Below are the code and all the weights of a small trained network. Each question names an input and a target symbol and asks about switching units off, where a switched-off unit gives its printed mean instead of its output.

import numpy as np


def w(rows, s, z=0):
    codes = np.array(rows[::2]) - 128.0
    scale = np.full(codes.shape[1], s)
    scale[-1] = z or s
    return codes * scale


def norm(h):
    return h / np.sqrt((h * h).mean(-1, keepdims=True) + 1e-5)


def f(y):
    return np.maximum(y, 0)


def softmax(a):
    e = np.exp(a - a.max(-1, keepdims=True))
    return e / e.sum(-1, keepdims=True)


def log_softmax(a):
    a = a - a.max(-1, keepdims=True)
    return a - np.log(np.exp(a).sum(-1, keepdims=True))


def net(x, mask):
    ids = ['αηλπστφω'.index(c) for c in x.split()]
    T = len(ids)
    res = E[ids] + P[:T]
    r = norm(res)
    for j in range(2):
        rows = slice(2 * j, 2 * j + 2)
        q, k, v = (r @ M[0][rows].T for M in (Q, K, V))
        z = softmax(np.where(np.tri(T) > 0, q @ k.T / 2**0.5, -1e9)) @ v
        o = O[0][rows]
        res = res + np.where(mask[j], z, o[:, -1]) @ o[:, :-1]
    y = f(norm(res) @ A[0][:, :-1].T + A[0][:, -1])
    res = res + np.where(mask[2:10], y, B[0][:, -1]) @ B[0][:, :-1]
    return log_softmax(norm(res)[-1] @ U[:, :-1].T + U[:, -1])


Q, K, V, O, A, B = {}, {}, {}, {}, {}, {}
E = w([
[93,171,53,174,101],'α',
[221,154,98,211,83],'η',
[182,2,99,68,138],'λ',
[166,23,169,201,139],'π',
[96,11,246,31,189],'σ',
[6,43,89,142,189],'τ',
[51,186,144,210,104],'φ',
[210,111,202,36,47],'ω',
],0.013)
P = w([
[168,188,54,40,197],'0',
[196,146,162,178,236],'1',
[153,170,53,64,154],'2',
[186,126,160,208,192],'3',
[149,153,49,101,122],'4',
[175,100,158,222,160],'5',
[144,126,48,128,98],'6',
[155,79,168,236,134],'7',
[133,111,55,143,69],'8',
[137,54,171,243,107],'9',
[117,91,61,152,36],'10',
[104,33,176,245,83],'11',
[83,54,70,156,2],'12',
[75,5,177,232,72],'13',
],0.0075)
Q[0] = w([
[152,227,100,7,142],'h0',
[146,18,116,215,133],'h0',
[132,115,191,162,177],'h1',
[75,177,113,116,92],'h1',
],0.013)
K[0] = w([
[181,199,88,135,229],'h0',
[76,78,163,160,45],'h0',
[177,87,213,46,228],'h1',
[106,246,35,108,186],'h1',
],0.012)
V[0] = w([
[140,91,42,136,254],'h0',
[1,82,200,182,136],'h0',
[107,185,65,183,120],'h1',
[187,152,164,137,182],'h1',
],0.0069)
O[0] = w([
[89,49,108,106,129,254],'h0',
[161,99,114,128,221,83],'h0',
[190,130,89,220,155,62],'h1',
[131,73,171,255,83,168],'h1',
],0.0096,0.0027)
A[0] = w([
[179,143,248,120,106,66],'n0',
[135,240,97,138,145,104],'n1',
[159,129,103,113,111,167],'n2',
[93,69,126,91,134,254],'n3',
[169,125,200,175,190,237],'n4',
[169,155,97,94,70,77],'n5',
[165,124,133,192,132,111],'n6',
[224,100,103,78,119,123],'n7',
],0.015,0.0054)
B[0] = w([
[195,164,151,198,209,164],'n0',
[129,164,187,149,162,153],'n1',
[100,111,103,100,160,168],'n2',
[190,164,128,154,127,248],'n3',
[109,224,62,29,106,186],'n4',
[12,80,137,79,79,160],'n5',
[108,17,140,165,170,177],'n6',
[24,172,147,171,145,199],'n7',
],0.011,0.012)
U = w([
[63,47,120,26,136,254],'α',
[81,2,241,192,94,85],'η',
[169,150,102,157,31,139],'λ',
[93,110,229,57,202,148],'π',
[113,231,250,225,179,45],'σ',
[80,251,71,97,115,155],'τ',
[38,136,239,106,108,108],'φ',
[153,107,91,105,148,75],'ω',
],0.0085,0.0032)

Each question gives the input, a string of symbols that net reads in full, and the target symbol t.
The units are the heads (2 rows each of Q, K, V and O) and the neurons (one row each of A and B). Each row of codes is followed by its name. A weight is (code - 128) times the scale printed after its matrix; where a second scale follows, it is the last column's (O, A, B and U).
mask holds one flag per unit, heads first, then neurons. A switched-off unit (its flag False) gives its mean, the last column of its rows in O or B, instead of its output. The means were averaged over made-up inputs and are rounded, as every weight is.
A unit's drop is (log p(t) with every unit on - log p(t) with that unit switched off) / (log p(t) with every unit on - log p(t) with every unit switched off).
The circuit of an input: a set's keep is (log p(t) with only the set's units on - log p(t) with every unit switched off) / (log p(t) with every unit on - log p(t) with every unit switched off). Starting from all 10 units, units are removed one at a time, each time the one whose removal leaves the highest keep (on an exact tie, the one counted first), for as long as the keep stays at least 0.8.
units of the circuit, in order: the units of the circuit, biggest drop first
k most important neurons: the k neurons with the biggest drops, biggest first
heads that matter: for each layer, one digit per head in row order, 1 if its drop is at least 0.15 and else 0, layers parted by /
drop of u: that unit's drop, to one decimal
input λ λ λ λ φ η λ τ ω λ, target σ: most important neuron => [n7]
input α λ λ λ λ π, target ω: 2 most important neurons => [n4 n7]
input λ λ α σ λ ω η, target η: heads that matter => 00
input τ η η τ λ α λ η σ λ λ η φ λ, target τ: heads that matter => 10
input η λ λ λ, target η: units of the circuit, in order => [h0 n4 h1]
input α α σ λ α λ α λ λ ω λ σ π λ, target π: units of the circuit, in order => [h0 h1 n3]
input φ λ η σ τ λ σ λ, target π: units of the circuit, in order => [h1 n3 n6]
input λ λ σ ω τ λ α π λ η τ η, target α: units of the circuit, in order => [h0 n6 n4 n3]
input σ η λ ω λ λ α λ η φ, target τ: units of the circuit, in order => [n4 h0]
input η ω λ λ τ π α ω σ λ η λ ω α, target σ: units of the circuit, in order => [h0 n1]
input α η φ τ α λ φ π λ π π λ, target ω: units of the circuit, in order => [n3 h0 n4]
input λ η α λ ω σ λ η σ λ α α ω σ, target σ: units of the circuit, in order => [n0 h0]
input ω λ η α, target η: heads that matter => 10
input α α η α π φ, target τ: units of the circuit, in order => [n4]
input ω η ω λ η π, target ω: heads that matter => 00
input λ λ ω, target φ: units of the circuit, in order => [n4 n7]
input π λ ω λ λ ω α ω η π, target σ: 2 most important neurons => [n0 n4]
input η α λ σ λ τ α σ φ η, target τ: heads that matter => 10
input λ τ η η ω λ λ α η λ ω λ, target σ: heads that matter => 10
input λ ω λ α σ α λ τ α ω, target σ: heads that matter => 00
input λ η π ω τ λ η π η λ π α, target η: 3 most important neurons => [n6 n3 n2]
input λ τ η, target η: most important neuron => [n4]
input λ ω λ η α λ α σ τ, target ω: drop of n6 => 0.1
input λ τ π, target λ: drop of n3 => 0.7
